Below are the code and all the weights of a small trained network. Each question names an input and a class and asks about switching units off, where a switched-off unit gives its printed mean instead of its output.

import numpy as np


def w(rows, s, z=0):
    codes = np.array(rows[::2]) - 128.0
    scale = np.full(codes.shape[1], s)
    scale[-1] = z or s
    return codes * scale


def norm(h):
    return h / np.sqrt((h * h).mean(-1, keepdims=True) + 1e-5)


def f(y):
    return y / 2 * (1 + np.tanh(0.7978845608 * (y + 0.044715 * y**3)))


def log_softmax(a):
    a = a - a.max(-1, keepdims=True)
    return a - np.log(np.exp(a).sum(-1, keepdims=True))


def net(x, mask):
    res = np.array(x, float).reshape(1, 4) / 4 @ E
    u = 0
    for l in range(2):
        y = f(norm(res) @ A[l][:, :-1].T + A[l][:, -1])
        res = res + np.where(mask[u : u + 9], y, B[l][:, -1]) @ B[l][:, :-1]
        u += 9
    return log_softmax(norm(res)[-1] @ U[:, :-1].T + U[:, -1])


A, B = {}, {}
E = w([
[37,216,54,86,167],'x0',
[63,25,82,173,84],'x1',
[178,77,76,159,253],'x2',
[72,127,192,185,162],'x3',
],0.0031)
A[0] = w([
[47,166,74,96,128,168],'0.n0',
[198,93,45,11,86,75],'0.n1',
[184,91,45,2,89,44],'0.n2',
[58,35,48,159,77,101],'0.n3',
[146,167,146,130,105,5],'0.n4',
[68,152,187,222,164,113],'0.n5',
[173,118,190,163,50,136],'0.n6',
[200,124,5,102,51,93],'0.n7',
[153,223,236,91,198,158],'0.n8',
],0.005,0.003)
B[0] = w([
[197,62,98,121,82,232],'0.n0',
[78,110,231,155,175,179],'0.n1',
[64,134,240,143,234,162],'0.n2',
[154,235,118,236,108,212],'0.n3',
[153,144,11,194,253,84],'0.n4',
[68,87,203,67,171,167],'0.n5',
[158,119,156,99,105,187],'0.n6',
[48,132,220,161,159,185],'0.n7',
[111,128,126,217,94,252],'0.n8',
],0.005,0.0024)
A[1] = w([
[173,193,105,125,222,222],'1.n0',
[183,124,141,167,13,189],'1.n1',
[210,234,195,43,137,250],'1.n2',
[129,53,242,108,94,162],'1.n3',
[34,112,205,122,175,67],'1.n4',
[23,196,43,70,162,131],'1.n5',
[82,127,174,77,47,93],'1.n6',
[54,50,112,197,97,116],'1.n7',
[168,46,71,168,254,192],'1.n8',
],0.0057,0.0019)
B[1] = w([
[111,121,154,173,85,185],'1.n0',
[124,141,93,113,170,254],'1.n1',
[98,96,116,183,139,228],'1.n2',
[143,124,88,86,126,246],'1.n3',
[111,63,157,121,218,179],'1.n4',
[254,42,177,109,138,202],'1.n5',
[65,116,97,114,136,202],'1.n6',
[184,158,207,177,177,199],'1.n7',
[42,170,98,56,53,236],'1.n8',
],0.007,0.0032)
U = w([
[62,135,99,89,74,221],'0',
[98,83,207,128,198,155],'1',
[153,164,123,252,95,125],'2',
[253,70,101,60,96,135],'3',
[142,158,90,94,189,78],'4',
[186,184,114,80,197,2],'5',
],0.011,0.0052)

Each question gives the input, the list of numbers given to net, and the class t.
The units are the neurons (one row each of A and B). Each row of codes is followed by its name. A weight is (code - 128) times the scale printed after its matrix; where a second scale follows, it is the last column's (A, B and U).
mask holds one flag per neuron, layer by layer. A switched-off neuron (its flag False) gives its mean, the last column of its row in B, instead of its output. The means were averaged over made-up inputs and are rounded, as every weight is.
A unit's drop is (log p(t) with every unit on - log p(t) with that unit switched off) / (log p(t) with every unit on - log p(t) with every unit switched off).
The circuit of an input: a set's keep is (log p(t) with only the set's units on - log p(t) with every unit switched off) / (log p(t) with every unit on - log p(t) with every unit switched off). Starting from the 12 units with the biggest drops (on a tie, the unit counted first), units are removed one at a time, each time the one whose removal leaves the highest keep (on an exact tie, the one counted first), for as long as the keep stays at least 0.8.
units of the circuit, in order: the units of the circuit, biggest drop first
most important unit: the unit with the biggest drop
k most important neurons: the k neurons with the biggest drops, biggest first
top k neurons in layer l: the k neurons of layer l with the biggest drops, biggest first
input [-8,4,6,4], class 3: most important unit	1.n6
input [6,-5,8,-3], class 0: units of the circuit, in order	1.n8, 1.n0
input [8,-4,-4,-7], class 3: top 2 neurons in layer 0	0.n0, 0.n5
input [-8,1,8,7], class 0: top 2 neurons in layer 1	1.n8, 1.n5
input [2,4,-4,6], class 1: units of the circuit, in order	1.n7, 1.n4
input [4,5,7,-4], class 0: 2 most important neurons	1.n8, 0.n8
input [8,7,-1,6], class 3: units of the circuit, in order	1.n5, 0.n8, 0.n7
input [7,-3,-7,8], class 1: top 4 neurons in layer 1	1.n5, 1.n8, 1.n4, 1.n3
input [4,-7,-6,-1], class 2: units of the circuit, in order	1.n8, 1.n2
input [-3,-7,-6,-5], class 2: top 3 neurons in layer 0	0.n5, 0.n4, 0.n8
input [8,-6,-1,-2], class 3: 2 most important neurons	1.n5, 0.n3
input [2,-1,-2,0], class 4: units of the circuit, in order	1.n1, 0.n0
input [6,3,7,-8], class 1: top 4 neurons in layer 1	1.n5, 1.n4, 1.n3, 1.n6
input [-3,-6,-4,-3], class 2: units of the circuit, in order	1.n2
input [5,4,-4,5], class 1: 4 most important neurons	0.n5, 1.n8, 1.n7, 1.n3
input [6,-2,-6,8], class 1: top 3 neurons in layer 1	1.n8, 1.n5, 1.n4
input [8,-7,-1,5], class 3: 2 most important neurons	1.n5, 0.n3
input [4,7,6,-6], class 2: top 3 neurons in layer 0	0.n3, 0.n5, 0.n7
input [-7,-3,8,3], class 0: 3 most important neurons	1.n8, 1.n5, 0.n0
input [5,5,0,1], class 2: units of the circuit, in order	0.n3
